Below are the code and all the weights of a small trained network. Each question names an input and a class and asks about switching units off, where a switched-off unit gives its printed mean instead of its output.

import numpy as np


def w(rows, s, z=0):
    codes = np.array(rows[::2]) - 128.0
    scale = np.full(codes.shape[1], s)
    scale[-1] = z or s
    return codes * scale


def norm(h):
    return h / np.sqrt((h * h).mean(-1, keepdims=True) + 1e-5)


def f(y):
    return np.maximum(y, 0)


def log_softmax(a):
    a = a - a.max(-1, keepdims=True)
    return a - np.log(np.exp(a).sum(-1, keepdims=True))


def net(x, mask):
    res = np.array(x, float).reshape(1, 4) / 4 @ E
    u = 0
    for l in range(2):
        y = f(norm(res) @ A[l][:, :-1].T + A[l][:, -1])
        res = res + np.where(mask[u : u + 13], y, B[l][:, -1]) @ B[l][:, :-1]
        u += 13
    return log_softmax(norm(res)[-1] @ U[:, :-1].T + U[:, -1])


A, B = {}, {}
E = w([
[218,152,124,131,119],'x0',
[187,6,129,103,100],'x1',
[166,47,97,212,254],'x2',
[140,178,53,183,19],'x3',
],0.0075)
A[0] = w([
[55,134,89,145,91,29],'L0N0',
[128,172,98,80,105,65],'L0N1',
[110,74,114,128,153,250],'L0N2',
[174,133,82,126,190,33],'L0N3',
[93,115,7,152,122,70],'L0N4',
[101,111,161,79,150,23],'L0N5',
[124,130,45,162,82,73],'L0N6',
[161,88,154,142,134,70],'L0N7',
[122,105,142,64,148,48],'L0N8',
[99,163,113,118,149,112],'L0N9',
[186,108,104,90,58,110],'L0N10',
[93,88,125,142,107,124],'L0N11',
[105,161,110,160,150,153],'L0N12',
],0.015,0.0023)
B[0] = w([
[141,141,178,177,180,209],'L0N0',
[169,211,80,165,111,202],'L0N1',
[104,171,110,96,109,235],'L0N2',
[240,160,140,111,221,212],'L0N3',
[44,92,67,165,113,221],'L0N4',
[57,121,59,25,88,195],'L0N5',
[94,59,158,141,226,237],'L0N6',
[99,155,145,159,181,192],'L0N7',
[65,170,172,106,101,193],'L0N8',
[133,94,89,148,115,188],'L0N9',
[182,48,219,120,80,255],'L0N10',
[44,132,59,129,114,175],'L0N11',
[153,135,254,179,130,207],'L0N12',
],0.0068,0.0057)
A[1] = w([
[99,104,161,87,205,196],'L1N0',
[126,79,63,87,158,69],'L1N1',
[53,124,62,171,117,87],'L1N2',
[164,129,116,144,198,2],'L1N3',
[176,153,98,129,195,16],'L1N4',
[163,99,209,79,49,179],'L1N5',
[90,124,92,130,60,192],'L1N6',
[179,228,196,109,114,181],'L1N7',
[226,152,105,193,115,213],'L1N8',
[158,52,88,120,133,167],'L1N9',
[173,70,219,127,19,17],'L1N10',
[91,162,73,140,92,128],'L1N11',
[254,146,152,140,225,69],'L1N12',
],0.012,0.0027)
B[1] = w([
[146,166,178,102,85,232],'L1N0',
[87,94,85,121,116,156],'L1N1',
[156,121,154,151,135,187],'L1N2',
[238,164,142,94,150,182],'L1N3',
[180,102,130,66,172,178],'L1N4',
[160,104,135,203,95,226],'L1N5',
[175,117,152,147,179,181],'L1N6',
[122,91,7,125,105,224],'L1N7',
[99,147,153,64,130,220],'L1N8',
[68,160,98,86,113,182],'L1N9',
[217,93,191,143,77,221],'L1N10',
[159,112,136,122,129,162],'L1N11',
[146,139,91,127,160,254],'L1N12',
],0.011,0.0076)
U = w([
[224,65,189,144,14,192],'0',
[72,55,94,143,123,2],'1',
[102,160,162,253,151,58],'2',
[124,191,20,115,52,95],'3',
[210,148,108,70,207,218],'4',
[65,136,203,29,88,130],'5',
],0.019,0.0024)

Each question gives the input, the list of numbers given to net, and the class t.
The units are the neurons (one row each of A and B). Each row of codes is followed by its name. A weight is (code - 128) times the scale printed after its matrix; where a second scale follows, it is the last column's (A, B and U).
mask holds one flag per neuron, layer by layer. A switched-off neuron (its flag False) gives its mean, the last column of its row in B, instead of its output. The means were averaged over made-up inputs and are rounded, as every weight is.
A unit's drop is (log p(t) with every unit on - log p(t) with that unit switched off) / (log p(t) with every unit on - log p(t) with every unit switched off).
The circuit of an input: a set's keep is (log p(t) with only the set's units on - log p(t) with every unit switched off) / (log p(t) with every unit on - log p(t) with every unit switched off). Starting from the 12 units with the biggest drops (on a tie, the unit counted first), units are removed one at a time, each time the one whose removal leaves the highest keep (on an exact tie, the one counted first), for as long as the keep stays at least 0.8.
circuit, biggest first: the units of the circuit, biggest drop first
unit that matters most: the unit with the biggest drop
top k neurons: the k neurons with the biggest drops, biggest first
top k neurons in layer l: the k neurons of layer l with the biggest drops, biggest first
drop when u is switched off: that unit's drop, to one decimal
input [4,-2,-7,-5], class 3: circuit, biggest first -> L1N7
input [-2,2,0,8], class 1: circuit, biggest first -> L0N6; L0N4
input [-1,1,0,8], class 2: top 2 neurons -> L0N6; L0N4
input [7,-1,2,7], class 4: circuit, biggest first -> L0N6; L1N8
input [1,2,4,4], class 4: top 2 neurons -> L0N3; L1N3
input [4,-6,4,6], class 4: top 3 neurons in layer 0 -> L0N3; L0N8; L0N11
input [2,-7,0,8], class 2: top 2 neurons in layer 0 -> L0N6; L0N4
input [0,0,6,6], class 4: top 4 neurons -> L0N3; L1N3; L1N5; L0N8
input [-1,-4,3,2], class 2: top 2 neurons in layer 0 -> L0N4; L0N12
input [3,-2,-1,-1], class 3: top 2 neurons -> L1N7; L0N6
input [-3,8,6,-7], class 5: top 2 neurons in layer 1 -> L1N0; L1N9
input [-8,-4,1,-3], class 5: top 2 neurons in layer 1 -> L1N5; L1N0
input [0,8,8,4], class 4: top 2 neurons in layer 1 -> L1N3; L1N7
input [-4,7,8,5], class 1: unit that matters most -> L0N4
input [-5,-4,0,-1], class 2: drop when L0N1 is switched off -> -0.1
input [-7,-1,0,-2], class 5: drop when L0N5 is switched off -> 0.1
input [-6,-2,1,-8], class 5: drop when L1N9 is switched off -> 0.0
